Below is a small trained network, with its code and all its weights. Each question gives an input and a target symbol and asks what happens when units are switched off, that is, made to give their printed mean instead of their output.

import numpy as np


def w(rows, s, z=0):
    codes = np.array(rows[::2]) - 128.0
    scale = np.full(codes.shape[1], s)
    scale[-1] = z or s
    return codes * scale


def f(y):
    return y / 2 * (1 + np.tanh(0.7978845608 * (y + 0.044715 * y**3)))


def softmax(a):
    e = np.exp(a - a.max(-1, keepdims=True))
    return e / e.sum(-1, keepdims=True)


def log_softmax(a):
    a = a - a.max(-1, keepdims=True)
    return a - np.log(np.exp(a).sum(-1, keepdims=True))


def net(x, mask):
    ids = ['αβδλξτφ'.index(c) for c in x.split()]
    T = len(ids)
    res = E[ids] + P[:T]
    r = res
    for j in range(3):
        rows = slice(2 * j, 2 * j + 2)
        q, k, v = (r @ M[0][rows].T for M in (Q, K, V))
        z = softmax(np.where(np.tri(T) > 0, q @ k.T / 2**0.5, -1e9)) @ v
        o = O[0][rows]
        res = res + np.where(mask[j], z, o[:, -1]) @ o[:, :-1]
    y = f(res @ A[0][:, :-1].T + A[0][:, -1])
    res = res + np.where(mask[3:19], y, B[0][:, -1]) @ B[0][:, :-1]
    return log_softmax(res[-1] @ U[:, :-1].T + U[:, -1])


Q, K, V, O, A, B = {}, {}, {}, {}, {}, {}
E = w([
[207,93,94,6,81],'α',
[155,51,93,139,128],'β',
[145,92,132,191,193],'δ',
[203,82,42,82,93],'λ',
[133,124,180,147,127],'ξ',
[179,230,166,159,106],'τ',
[197,117,168,200,69],'φ',
],0.022)
P = w([
[210,94,146,109,235],'0',
[161,77,148,108,168],'1',
[161,100,147,119,136],'2',
[147,110,142,126,98],'3',
[141,129,146,139,69],'4',
[134,148,142,157,34],'5',
[138,164,143,166,19],'6',
[140,183,135,186,1],'7',
],0.012)
Q[0] = w([
[116,72,6,106,115],'H1',
[105,118,103,60,131],'H1',
[155,156,159,143,123],'H2',
[56,163,124,92,164],'H2',
[108,156,64,78,138],'H3',
[71,153,117,142,143],'H3',
],0.019)
K[0] = w([
[179,70,43,160,32],'H1',
[115,5,40,143,152],'H1',
[245,114,146,157,24],'H2',
[164,90,123,102,242],'H2',
[244,3,118,142,203],'H3',
[195,85,175,35,33],'H3',
],0.011)
V[0] = w([
[138,66,46,131,116],'H1',
[160,112,176,109,145],'H1',
[131,25,105,175,105],'H2',
[165,160,141,253,178],'H2',
[96,89,112,112,109],'H3',
[166,169,83,107,120],'H3',
],0.011)
O[0] = w([
[102,179,80,129,131,215],'H1',
[118,145,90,152,82,206],'H1',
[255,49,122,226,106,213],'H2',
[83,21,120,114,80,254],'H2',
[117,120,157,145,117,33],'H3',
[135,89,78,48,115,132],'H3',
],0.0092,0.0066)
A[0] = w([
[82,121,106,109,121,91],'N1',
[149,113,103,97,128,60],'N2',
[179,140,169,95,68,130],'N3',
[142,112,135,102,90,92],'N4',
[118,117,133,197,141,173],'N5',
[107,124,180,163,180,183],'N6',
[54,119,181,153,68,77],'N7',
[137,186,122,101,84,219],'N8',
[127,96,166,124,135,93],'N9',
[144,92,130,114,158,52],'N10',
[119,87,122,128,95,107],'N11',
[91,146,113,131,178,2],'N12',
[155,103,110,120,103,93],'N13',
[157,133,202,132,115,169],'N14',
[99,170,131,93,87,166],'N15',
[135,89,249,165,164,146],'N16',
],0.017,0.0059)
B[0] = w([
[181,113,183,127,174,150],'N1',
[140,161,159,115,125,179],'N2',
[114,134,120,136,169,255],'N3',
[102,161,161,127,155,204],'N4',
[140,153,147,145,172,216],'N5',
[83,167,61,172,162,146],'N6',
[146,149,75,126,181,177],'N7',
[93,111,147,132,159,211],'N8',
[104,120,136,125,94,163],'N9',
[145,130,139,132,130,146],'N10',
[146,138,173,147,122,234],'N11',
[161,228,205,159,4,126],'N12',
[125,150,140,116,110,252],'N13',
[165,89,120,62,104,197],'N14',
[177,96,91,149,89,179],'N15',
[60,157,103,115,85,237],'N16',
],0.012,0.015)
U = w([
[110,218,181,87,212,80],'α',
[163,99,128,143,193,28],'β',
[66,133,119,159,205,201],'δ',
[169,155,2,90,87,100],'λ',
[58,171,46,64,92,163],'ξ',
[93,2,93,25,177,255],'τ',
[119,164,195,78,78,78],'φ',
],0.0083,0.0025)

Each question gives the input, a string of symbols that net reads in full, and the target symbol t.
The units are the heads (2 rows each of Q, K, V and O) and the neurons (one row each of A and B). Each row of codes is followed by its name. A weight is (code - 128) times the scale printed after its matrix; where a second scale follows, it is the last column's (O, A, B and U).
mask holds one flag per unit, heads first, then neurons. A switched-off unit (its flag False) gives its mean, the last column of its rows in O or B, instead of its output. The means were averaged over made-up inputs and are rounded, as every weight is.
A unit's drop is (log p(t) with every unit on - log p(t) with that unit switched off) / (log p(t) with every unit on - log p(t) with every unit switched off).
The circuit of an input: a set's keep is (log p(t) with only the set's units on - log p(t) with every unit switched off) / (log p(t) with every unit on - log p(t) with every unit switched off). Starting from the 12 units with the biggest drops (on a tie, the unit counted first), units are removed one at a time, each time the one whose removal leaves the highest keep (on an exact tie, the one counted first), for as long as the keep stays at least 0.8.
circuit, biggest first: the units of the circuit, biggest drop first
unit that matters most: the unit with the biggest drop
top k neurons: the k neurons with the biggest drops, biggest first
drop of u: that unit's drop, to one decimal
input α λ α λ δ φ α β, target β: circuit, biggest first => N16, H2
input φ τ φ ξ β τ β, target τ: circuit, biggest first => H2, N1, H3
input ξ λ λ λ τ α, target τ: circuit, biggest first => H2, N15, N8, N1
input φ λ τ, target φ: circuit, biggest first => H1, N7
input β α δ α α β α δ, target α: unit that matters most => H2
input ξ λ τ λ λ λ δ, target λ: top 3 neurons => N8, N4, N11
input λ λ α λ φ τ δ α, target τ: circuit, biggest first => N8, N16
input λ α λ τ δ, target τ: circuit, biggest first => H3, H2, H1
input α τ β φ φ α, target φ: circuit, biggest first => N7, N2
input ξ φ β φ ξ τ λ, target τ: top 2 neurons => N1, N8
input β β α δ τ α ξ, target τ: top 2 neurons => N14, N13
input τ φ ξ, target φ: top 2 neurons => N11, N16
input τ α β β ξ β ξ, target ξ: top 3 neurons => N16, N14, N7
input δ τ β ξ ξ δ, target ξ: unit that matters most => H1
input ξ τ λ λ δ δ λ δ, target λ: drop of N14 => 0.2
input α α β φ β, target φ: drop of N16 => -0.2
input δ β φ α α α φ α, target φ: drop of N7 => 0.3
